Below are the code and all the weights of a small trained network. Each question names an input and a class and asks about switching units off, where a switched-off unit gives its printed mean instead of its output.

import numpy as np


def w(rows, s, z=0):
    codes = np.array(rows[::2]) - 128.0
    scale = np.full(codes.shape[1], s)
    scale[-1] = z or s
    return codes * scale


def f(y):
    return y / 2 * (1 + np.tanh(0.7978845608 * (y + 0.044715 * y**3)))


def log_softmax(a):
    a = a - a.max(-1, keepdims=True)
    return a - np.log(np.exp(a).sum(-1, keepdims=True))


def net(x, mask):
    res = np.array(x, float).reshape(1, 3) / 4 @ E
    y = f(res @ A[0][:, :-1].T + A[0][:, -1])
    res = res + np.where(mask, y, B[0][:, -1]) @ B[0][:, :-1]
    return log_softmax(res[-1] @ U[:, :-1].T + U[:, -1])


A, B = {}, {}
E = w([
[190,9,101,102,195,227,110,2,152,3,107],'x0',
[190,50,21,84,71,26,165,152,35,93,119],'x1',
[250,114,151,122,179,44,124,134,240,200,46],'x2',
],0.0087)
A[0] = w([
[161,134,162,142,157,129,123,136,209,135,124,124],'neuron 1',
[234,95,87,121,128,39,129,134,133,139,109,69],'neuron 2',
[195,115,117,120,130,62,131,134,165,140,109,79],'neuron 3',
[82,199,137,131,103,64,127,189,108,194,132,250],'neuron 4',
[117,93,64,127,109,97,125,139,4,99,133,121],'neuron 5',
[188,160,164,135,160,130,123,126,254,171,106,116],'neuron 6',
[67,162,159,124,137,154,125,124,136,122,133,152],'neuron 7',
[59,155,168,132,135,212,120,123,136,125,135,186],'neuron 8',
[118,154,124,124,110,72,127,167,84,131,134,124],'neuron 9',
],0.018,0.012)
B[0] = w([
[130,92,119,85,115,104,125,103,194,170,128,181],'neuron 1',
[98,165,70,174,160,235,98,156,120,108,153,202],'neuron 2',
[98,151,112,194,170,192,123,147,160,137,119,179],'neuron 3',
[40,255,169,161,104,55,167,193,112,153,139,251],'neuron 4',
[146,86,133,74,84,62,161,95,43,134,126,198],'neuron 5',
[187,129,232,88,103,74,119,100,168,125,112,217],'neuron 6',
[100,171,139,163,138,150,133,146,137,114,123,184],'neuron 7',
[116,117,33,183,177,194,103,162,156,123,131,219],'neuron 8',
[70,164,97,100,119,124,155,50,179,202,104,172],'neuron 9',
],0.019,0.029)
U = w([
[77,192,117,226,137,157,129,196,149,130,154,143],'0',
[167,73,62,173,198,215,68,132,154,54,147,254],'1',
[100,130,140,79,34,29,181,120,101,157,128,59],'2',
[216,18,129,27,80,109,131,87,54,39,147,92],'3',
[149,144,255,120,71,13,132,183,210,127,106,40],'4',
[225,34,169,36,123,92,78,56,215,110,83,103],'5',
],0.0074,0.004)

Each question gives the input, the list of numbers given to net, and the class t.
The units are the neurons (one row each of A and B). Each row of codes is followed by its name. A weight is (code - 128) times the scale printed after its matrix; where a second scale follows, it is the last column's (A, B and U).
mask holds one flag per neuron, in row order. A switched-off neuron (its flag False) gives its mean, the last column of its row in B, instead of its output. The means were averaged over made-up inputs and are rounded, as every weight is.
A unit's drop is (log p(t) with every unit on - log p(t) with that unit switched off) / (log p(t) with every unit on - log p(t) with every unit switched off).
The circuit of an input: a set's keep is (log p(t) with only the set's units on - log p(t) with every unit switched off) / (log p(t) with every unit on - log p(t) with every unit switched off). Starting from all 9 units, units are removed one at a time, each time the one whose removal leaves the highest keep (on an exact tie, the one counted first), for as long as the keep stays at least 0.8.
units of the circuit, in order: the units of the circuit, biggest drop first
unit that matters most: the unit with the biggest drop
top k neurons: the k neurons with the biggest drops, biggest first
drop when u is switched off: that unit's drop, to one decimal
input [4,6,0], class 3: units of the circuit, in order	[neuron 5; neuron 4]
input [-6,-8,3], class 4: unit that matters most	neuron 6
input [4,-6,-8], class 1: top 2 neurons	[neuron 4; neuron 8]
input [3,-5,-7], class 1: top 2 neurons	[neuron 4; neuron 8]
input [7,0,8], class 5: top 2 neurons	[neuron 6; neuron 4]
input [4,-6,0], class 1: top 3 neurons	[neuron 4; neuron 8; neuron 5]
input [-1,0,2], class 4: top 2 neurons	[neuron 8; neuron 2]
input [8,1,-8], class 3: top 3 neurons	[neuron 5; neuron 4; neuron 2]
input [-5,-7,1], class 4: top 2 neurons	[neuron 6; neuron 2]
input [7,-8,2], class 5: top 2 neurons	[neuron 4; neuron 6]
input [8,6,1], class 1: top 3 neurons	[neuron 2; neuron 4; neuron 6]
input [6,5,5], class 1: drop when neuron 4 is switched off	0.9
input [4,8,-7], class 3: drop when neuron 4 is switched off	0.3
input [-2,1,-5], class 2: drop when neuron 7 is switched off	0.0
input [7,7,-1], class 3: unit that matters most	neuron 5
